Below are the code and all the weights of a small trained network. Each question names an input and a target symbol and asks about switching units off, where a switched-off unit gives its printed mean instead of its output.

import numpy as np


def w(rows, s, z=0):
    codes = np.array(rows[::2]) - 128.0
    scale = np.full(codes.shape[1], s)
    scale[-1] = z or s
    return codes * scale


def f(y):
    return np.maximum(y, 0)


def softmax(a):
    e = np.exp(a - a.max(-1, keepdims=True))
    return e / e.sum(-1, keepdims=True)


def log_softmax(a):
    a = a - a.max(-1, keepdims=True)
    return a - np.log(np.exp(a).sum(-1, keepdims=True))


def net(x, mask):
    ids = ['ΞΣΨαβελμτφ'.index(c) for c in x.split()]
    T = len(ids)
    res = E[ids] + P[:T]
    r = res
    for j in range(2):
        rows = slice(2 * j, 2 * j + 2)
        q, k, v = (r @ M[0][rows].T for M in (Q, K, V))
        z = softmax(np.where(np.tri(T) > 0, q @ k.T / 2**0.5, -1e9)) @ v
        o = O[0][rows]
        res = res + np.where(mask[j], z, o[:, -1]) @ o[:, :-1]
    y = f(res @ A[0][:, :-1].T + A[0][:, -1])
    res = res + np.where(mask[2:10], y, B[0][:, -1]) @ B[0][:, :-1]
    return log_softmax(res[-1] @ U[:, :-1].T + U[:, -1])


Q, K, V, O, A, B = {}, {}, {}, {}, {}, {}
E = w([
[85,63,182,225,108],'Ξ',
[188,201,147,161,83],'Σ',
[84,187,250,176,138],'Ψ',
[67,100,100,119,101],'α',
[158,70,174,161,90],'β',
[66,88,149,118,64],'ε',
[120,128,88,165,66],'λ',
[59,110,136,37,28],'μ',
[180,123,42,165,155],'τ',
[241,111,130,124,167],'φ',
],0.02)
P = w([
[155,101,157,226,74],'0',
[2,31,91,106,93],'1',
[58,233,119,80,113],'2',
[178,16,135,145,98],'3',
[56,71,103,151,131],'4',
[64,227,109,85,122],'5',
[193,44,134,126,117],'6',
[73,86,101,168,143],'7',
[54,214,87,85,118],'8',
[196,44,130,122,107],'9',
[86,79,88,175,150],'10',
[65,220,84,90,122],'11',
[195,55,139,120,111],'12',
],0.0094)
Q[0] = w([
[174,87,137,129,17],'H0',
[48,253,49,75,113],'H0',
[173,92,83,72,158],'H1',
[101,151,162,104,219],'H1',
],0.0075)
K[0] = w([
[148,152,32,76,190],'H0',
[85,83,223,2,116],'H0',
[168,100,125,161,152],'H1',
[156,100,235,179,69],'H1',
],0.0092)
V[0] = w([
[180,118,136,158,118],'H0',
[56,164,153,199,45],'H0',
[67,96,100,74,117],'H1',
[2,100,60,160,197],'H1',
],0.0073)
O[0] = w([
[148,43,255,137,106,87],'H0',
[154,194,205,163,48,254],'H0',
[120,47,195,60,63,244],'H1',
[96,121,29,141,84,160],'H1',
],0.0064,0.0071)
A[0] = w([
[107,54,142,118,92,206],'N0',
[129,246,80,157,146,255],'N1',
[67,133,154,63,140,146],'N2',
[162,205,108,18,157,134],'N3',
[98,181,144,81,135,129],'N4',
[135,62,200,87,137,203],'N5',
[219,133,134,206,65,29],'N6',
[19,144,123,129,96,46],'N7',
],0.012,0.0046)
B[0] = w([
[155,181,179,47,160,251],'N0',
[177,158,120,253,193,169],'N1',
[141,130,101,64,202,198],'N2',
[63,228,234,1,174,157],'N3',
[122,76,23,216,46,172],'N4',
[210,144,21,209,112,200],'N5',
[55,160,95,72,188,190],'N6',
[161,17,159,226,203,231],'N7',
],0.008,0.015)
U = w([
[108,112,234,173,151,74],'Ξ',
[64,184,110,154,85,252],'Σ',
[133,103,177,187,176,65],'Ψ',
[86,79,38,155,195,148],'α',
[182,155,158,121,21,226],'β',
[36,89,110,180,64,188],'ε',
[95,118,13,214,64,93],'λ',
[1,117,175,107,231,136],'μ',
[170,138,76,143,215,33],'τ',
[140,133,220,129,248,3],'φ',
],0.0078,0.005)

Each question gives the input, a string of symbols that net reads in full, and the target symbol t.
The units are the heads (2 rows each of Q, K, V and O) and the neurons (one row each of A and B). Each row of codes is followed by its name. A weight is (code - 128) times the scale printed after its matrix; where a second scale follows, it is the last column's (O, A, B and U).
mask holds one flag per unit, heads first, then neurons. A switched-off unit (its flag False) gives its mean, the last column of its rows in O or B, instead of its output. The means were averaged over made-up inputs and are rounded, as every weight is.
A unit's drop is (log p(t) with every unit on - log p(t) with that unit switched off) / (log p(t) with every unit on - log p(t) with every unit switched off).
The circuit of an input: a set's keep is (log p(t) with only the set's units on - log p(t) with every unit switched off) / (log p(t) with every unit on - log p(t) with every unit switched off). Starting from all 10 units, units are removed one at a time, each time the one whose removal leaves the highest keep (on an exact tie, the one counted first), for as long as the keep stays at least 0.8.
circuit, biggest first: the units of the circuit, biggest drop first
top k neurons: the k neurons with the biggest drops, biggest first
drop of u: that unit's drop, to one decimal
input μ Σ α μ μ τ μ μ, target α: circuit, biggest first => (N7; N2; N3)
input μ λ Ξ Ψ φ Ψ, target Ψ: top 2 neurons => (N1; N4)
input Ξ β μ λ, target β: circuit, biggest first => (N7; H1)
input μ φ φ μ, target τ: circuit, biggest first => (H0; N5; N0)
input Σ λ Ξ Σ ε μ μ μ Σ, target Σ: circuit, biggest first => (N7; N3; N0)
input α μ μ Σ μ λ Ψ, target β: top 3 neurons => (N7; N5; N1)
input μ Ψ μ ε Ξ λ τ τ, target λ: circuit, biggest first => (N0; N2)
input μ Σ μ Ξ μ τ μ λ Σ Σ μ β, target β: circuit, biggest first => (N7; N2)
input Σ Σ μ ε λ Σ, target Σ: top 4 neurons => (N7; N3; N4; N0)
input μ μ λ μ μ μ μ μ μ α, target β: top 2 neurons => (N6; N7)
input μ λ φ Ξ α λ, target λ: drop of H1 => 0.2
input β λ τ Σ μ τ μ μ μ, target μ: drop of N3 => 1.4
input μ λ β μ Σ μ μ μ μ μ μ μ Ξ, target β: drop of N2 => 0.1
